Here is a tiny trained network, its code and every weight. The questions are about switching its units off for an input and a target symbol, where a switched-off unit gives its printed mean instead of its output.

import numpy as np


def w(rows, s, z=0):
    codes = np.array(rows[::2]) - 128.0
    scale = np.full(codes.shape[1], s)
    scale[-1] = z or s
    return codes * scale


def norm(h):
    return h / np.sqrt((h * h).mean(-1, keepdims=True) + 1e-5)


def f(y):
    return y / 2 * (1 + np.tanh(0.7978845608 * (y + 0.044715 * y**3)))


def softmax(a):
    e = np.exp(a - a.max(-1, keepdims=True))
    return e / e.sum(-1, keepdims=True)


def log_softmax(a):
    a = a - a.max(-1, keepdims=True)
    return a - np.log(np.exp(a).sum(-1, keepdims=True))


def net(x, mask):
    ids = ['αβγδεζηθμξπστφψω'.index(c) for c in x.split()]
    T = len(ids)
    res = E[ids] + P[:T]
    u = 0
    for l in range(2):
        r = norm(res)
        for j in range(3):
            rows = slice(3 * j, 3 * j + 3)
            q, k, v = (r @ M[l][rows].T for M in (Q, K, V))
            z = softmax(np.where(np.tri(T) > 0, q @ k.T / 3**0.5, -1e9)) @ v
            o = O[l][rows]
            res = res + np.where(mask[u + j], z, o[:, -1]) @ o[:, :-1]
        u += 3
        y = f(norm(res) @ A[l][:, :-1].T + A[l][:, -1])
        res = res + np.where(mask[u : u + 16], y, B[l][:, -1]) @ B[l][:, :-1]
        u += 16
    return log_softmax(norm(res)[-1] @ U[:, :-1].T + U[:, -1])


Q, K, V, O, A, B = {}, {}, {}, {}, {}, {}
E = w([
[142,210,144,15],'α',
[127,240,139,21],'β',
[127,235,140,20],'γ',
[202,84,183,93],'δ',
[116,244,143,20],'ε',
[126,233,139,17],'ζ',
[134,235,148,14],'η',
[136,219,143,13],'θ',
[144,222,140,15],'μ',
[54,161,139,47],'ξ',
[133,209,139,17],'π',
[34,59,64,142],'σ',
[128,227,142,7],'τ',
[73,100,223,198],'φ',
[129,220,137,21],'ψ',
[130,220,138,13],'ω',
],0.0018)
P = w([
[192,89,87,3],'0',
[155,88,163,2],'1',
[135,108,187,26],'2',
[111,126,180,45],'3',
[114,138,178,68],'4',
[99,145,173,87],'5',
[96,156,168,101],'6',
[95,169,165,112],'7',
[91,176,166,122],'8',
[91,183,165,136],'9',
[92,201,163,143],'10',
],0.00099)
Q[0] = w([
[119,142,121,156],'L0H1',
[135,126,131,119],'L0H1',
[120,134,125,145],'L0H1',
[125,157,112,171],'L0H2',
[1,120,147,85],'L0H2',
[237,109,133,128],'L0H2',
[134,139,160,111],'L0H3',
[151,154,233,45],'L0H3',
[109,102,28,197],'L0H3',
],0.0071)
K[0] = w([
[112,137,126,127],'L0H1',
[137,118,128,133],'L0H1',
[114,138,128,124],'L0H1',
[115,157,121,112],'L0H2',
[78,128,159,255],'L0H2',
[156,108,120,72],'L0H2',
[135,153,147,138],'L0H3',
[152,177,195,162],'L0H3',
[109,83,71,100],'L0H3',
],0.008)
V[0] = w([
[145,146,147,130],'L0H1',
[187,133,162,121],'L0H1',
[84,102,96,128],'L0H1',
[98,194,250,167],'L0H2',
[114,222,33,109],'L0H2',
[76,157,70,126],'L0H2',
[237,202,133,88],'L0H3',
[71,107,122,151],'L0H3',
[47,80,118,159],'L0H3',
],0.0026)
O[0] = w([
[109,128,139,137,139],'L0H1',
[111,133,137,174,178],'L0H1',
[181,129,102,91,98],'L0H1',
[184,206,190,112,113],'L0H2',
[8,91,155,56,93],'L0H2',
[120,98,133,70,94],'L0H2',
[118,57,5,135,254],'L0H3',
[135,164,177,120,56],'L0H3',
[133,186,220,120,27],'L0H3',
],0.0026,0.0017)
A[0] = w([
[124,123,154,136,123],'L0N1',
[76,100,58,195,135],'L0N2',
[180,106,90,201,129],'L0N3',
[138,129,131,146,125],'L0N4',
[131,132,125,129,135],'L0N5',
[179,212,234,166,104],'L0N6',
[197,97,77,224,124],'L0N7',
[126,125,130,127,123],'L0N8',
[128,128,128,128,128],'L0N9',
[155,149,84,125,138],'L0N10',
[171,151,109,78,95],'L0N11',
[136,123,163,154,96],'L0N12',
[147,145,105,126,139],'L0N13',
[133,139,253,155,7],'L0N14',
[97,102,110,145,157],'L0N15',
[99,143,210,116,129],'L0N16',
],0.0045,0.0016)
B[0] = w([
[142,156,119,130,93],'L0N1',
[202,80,152,3,125],'L0N2',
[64,200,154,102,149],'L0N3',
[117,141,111,100,96],'L0N4',
[120,124,129,122,133],'L0N5',
[192,65,160,1,34],'L0N6',
[33,228,179,112,193],'L0N7',
[132,130,128,131,126],'L0N8',
[128,128,128,128,128],'L0N9',
[80,101,142,95,187],'L0N10',
[89,50,134,118,228],'L0N11',
[125,171,90,97,54],'L0N12',
[94,108,135,105,159],'L0N13',
[118,185,76,65,2],'L0N14',
[187,127,168,112,163],'L0N15',
[118,222,159,153,95],'L0N16',
],0.0027,0.00098)
Q[1] = w([
[17,130,108,38],'L1H1',
[78,110,109,139],'L1H1',
[173,92,112,229],'L1H1',
[150,9,137,128],'L1H2',
[127,137,127,127],'L1H2',
[109,255,124,125],'L1H2',
[128,128,128,128],'L1H3',
[128,128,128,128],'L1H3',
[128,127,128,128],'L1H3',
],0.0054)
K[1] = w([
[254,145,165,42],'L1H1',
[150,140,165,161],'L1H1',
[64,138,148,182],'L1H1',
[189,23,85,123],'L1H2',
[125,137,131,127],'L1H2',
[89,213,158,132],'L1H2',
[128,128,128,128],'L1H3',
[128,128,128,128],'L1H3',
[128,128,128,128],'L1H3',
],0.0072)
V[1] = w([
[97,109,60,213],'L1H1',
[101,72,21,253],'L1H1',
[58,173,111,234],'L1H1',
[120,129,123,130],'L1H2',
[179,156,161,124],'L1H2',
[70,108,233,253],'L1H2',
[125,130,127,128],'L1H3',
[127,129,128,127],'L1H3',
[115,147,142,111],'L1H3',
],0.0016)
O[1] = w([
[112,115,120,79,133],'L1H1',
[84,124,138,4,174],'L1H1',
[88,46,83,105,2],'L1H1',
[131,131,130,128,132],'L1H2',
[82,97,106,114,47],'L1H2',
[102,140,154,44,51],'L1H2',
[129,127,128,129,128],'L1H3',
[128,128,128,128,128],'L1H3',
[128,115,124,141,117],'L1H3',
],0.0022,0.0012)
A[1] = w([
[121,124,129,122,116],'L1N1',
[128,128,128,128,128],'L1N2',
[81,109,126,94,113],'L1N3',
[231,229,81,240,2],'L1N4',
[129,128,128,129,129],'L1N5',
[85,175,172,138,140],'L1N6',
[137,132,128,134,133],'L1N7',
[128,128,128,128,129],'L1N8',
[156,65,218,126,84],'L1N9',
[128,128,128,128,128],'L1N10',
[99,100,134,99,101],'L1N11',
[146,131,126,136,125],'L1N12',
[79,73,118,180,115],'L1N13',
[158,156,3,104,40],'L1N14',
[107,196,100,157,66],'L1N15',
[192,104,91,102,115],'L1N16',
],0.004,0.0036)
B[1] = w([
[126,134,128,138,123],'L1N1',
[128,128,128,128,128],'L1N2',
[201,177,97,217,225],'L1N3',
[238,169,238,236,2],'L1N4',
[128,128,128,127,128],'L1N5',
[186,4,69,172,188],'L1N6',
[118,125,132,114,118],'L1N7',
[128,128,128,128,130],'L1N8',
[96,240,2,149,136],'L1N9',
[128,128,128,128,128],'L1N10',
[148,175,138,181,173],'L1N11',
[90,125,145,103,96],'L1N12',
[168,223,143,73,157],'L1N13',
[163,106,22,90,116],'L1N14',
[5,99,183,194,28],'L1N15',
[26,32,244,49,147],'L1N16',
],0.0018,0.00096)
U = w([
[123,31,90,16,217],'α',
[138,230,34,107,219],'β',
[111,32,59,254,153],'γ',
[3,157,203,159,242],'δ',
[136,123,147,148,42],'ε',
[134,120,148,144,34],'ζ',
[125,125,141,140,15],'η',
[130,122,136,139,6],'θ',
[122,116,148,139,1],'μ',
[158,127,159,157,91],'ξ',
[133,120,144,131,3],'π',
[169,131,175,174,154],'σ',
[151,120,151,154,59],'τ',
[178,173,224,32,94],'φ',
[142,122,161,130,57],'ψ',
[148,127,157,135,56],'ω',
],0.012,0.005)

Each question gives the input, a string of symbols that net reads in full, and the target symbol t.
The units are the heads (3 rows each of Q, K, V and O) and the neurons (one row each of A and B). Each row of codes is followed by its name. A weight is (code - 128) times the scale printed after its matrix; where a second scale follows, it is the last column's (O, A, B and U).
mask holds one flag per unit, layer by layer, with each layer's heads first. A switched-off unit (its flag False) gives its mean, the last column of its rows in O or B, instead of its output. The means were averaged over made-up inputs and are rounded, as every weight is.
A unit's drop is (log p(t) with every unit on - log p(t) with that unit switched off) / (log p(t) with every unit on - log p(t) with every unit switched off).
The circuit of an input: a set's keep is (log p(t) with only the set's units on - log p(t) with every unit switched off) / (log p(t) with every unit on - log p(t) with every unit switched off). Starting from the 12 units with the biggest drops (on a tie, the unit counted first), units are removed one at a time, each time the one whose removal leaves the highest keep (on an exact tie, the one counted first), for as long as the keep stays at least 0.8.
units of the circuit, in order: the units of the circuit, biggest drop first
unit that matters most: the unit with the biggest drop
k most important neurons: the k neurons with the biggest drops, biggest first
which heads matter: for each layer, one digit per head in row order, 1 if its drop is at least 0.15 and else 0, layers parted by /
input δ η ψ σ σ τ φ ε, target φ: which heads matter : 011 / 100
input θ σ ε ξ ξ σ δ φ δ μ, target φ: unit that matters most : L0N6
input δ δ σ σ δ δ σ τ σ, target δ: 3 most important neurons : [L0N16; L0N14; L1N14]
input δ σ σ δ, target β: units of the circuit, in order : [L1N9; L0N7; L0H2]
input δ δ σ δ ζ δ σ ψ ε γ, target α: 2 most important neurons : [L0N7; L1N9]
input ξ δ δ σ δ ξ, target β: which heads matter : 001 / 000
input δ ξ ψ ε σ δ θ, target α: units of the circuit, in order : [L0N7; L0N3; L1N16]
input δ δ ξ δ ε γ η σ α δ, target δ: 2 most important neurons : [L0N7; L0N3]
input α ε γ θ, target α: which heads matter : 001 / 000
input δ φ σ, target φ: which heads matter : 010 / 000
input ξ γ η ξ, target β: which heads matter : 010 / 110
input ψ δ δ δ ε ξ ω τ, target α: 3 most important neurons : [L0N7; L1N9; L0N3]
input ξ ψ δ θ η γ φ δ, target φ: which heads matter : 011 / 000
input δ ξ ξ δ α γ ε δ ξ, target γ: unit that matters most : L0H2
input β ε φ ξ β, target φ: units of the circuit, in order : [L0H3; L0N6]
input τ ω σ σ ε δ δ δ σ φ ζ, target φ: which heads matter : 011 / 100
input β π τ ε σ δ φ γ, target φ: units of the circuit, in order : [L0H2; L0N6; L0H3]
input β π π γ θ ψ γ δ, target α: which heads matter : 011 / 000
input σ θ σ, target β: which heads matter : 011 / 000
input δ δ δ δ δ δ ξ, target α: unit that matters most : L0H3
input σ ξ δ δ τ ζ, target α: 3 most important neurons : [L0N7; L1N9; L0N3]
input μ β φ δ, target φ: which heads matter : 001 / 000
input ξ π ξ δ δ β σ, target α: 2 most important neurons : [L0N2; L0N7]
input ξ σ γ δ δ δ δ ω, target α: 2 most important neurons : [L0N7; L1N9]
input β σ ε δ δ σ δ ε μ σ σ, target δ: 3 most important neurons : [L0N16; L0N14; L0N11]
input ξ δ δ ζ δ π δ, target δ: 2 most important neurons : [L0N3; L0N7]
input δ ε β ξ σ δ δ μ ξ η σ, target β: 3 most important neurons : [L0N7; L0N2; L0N3]
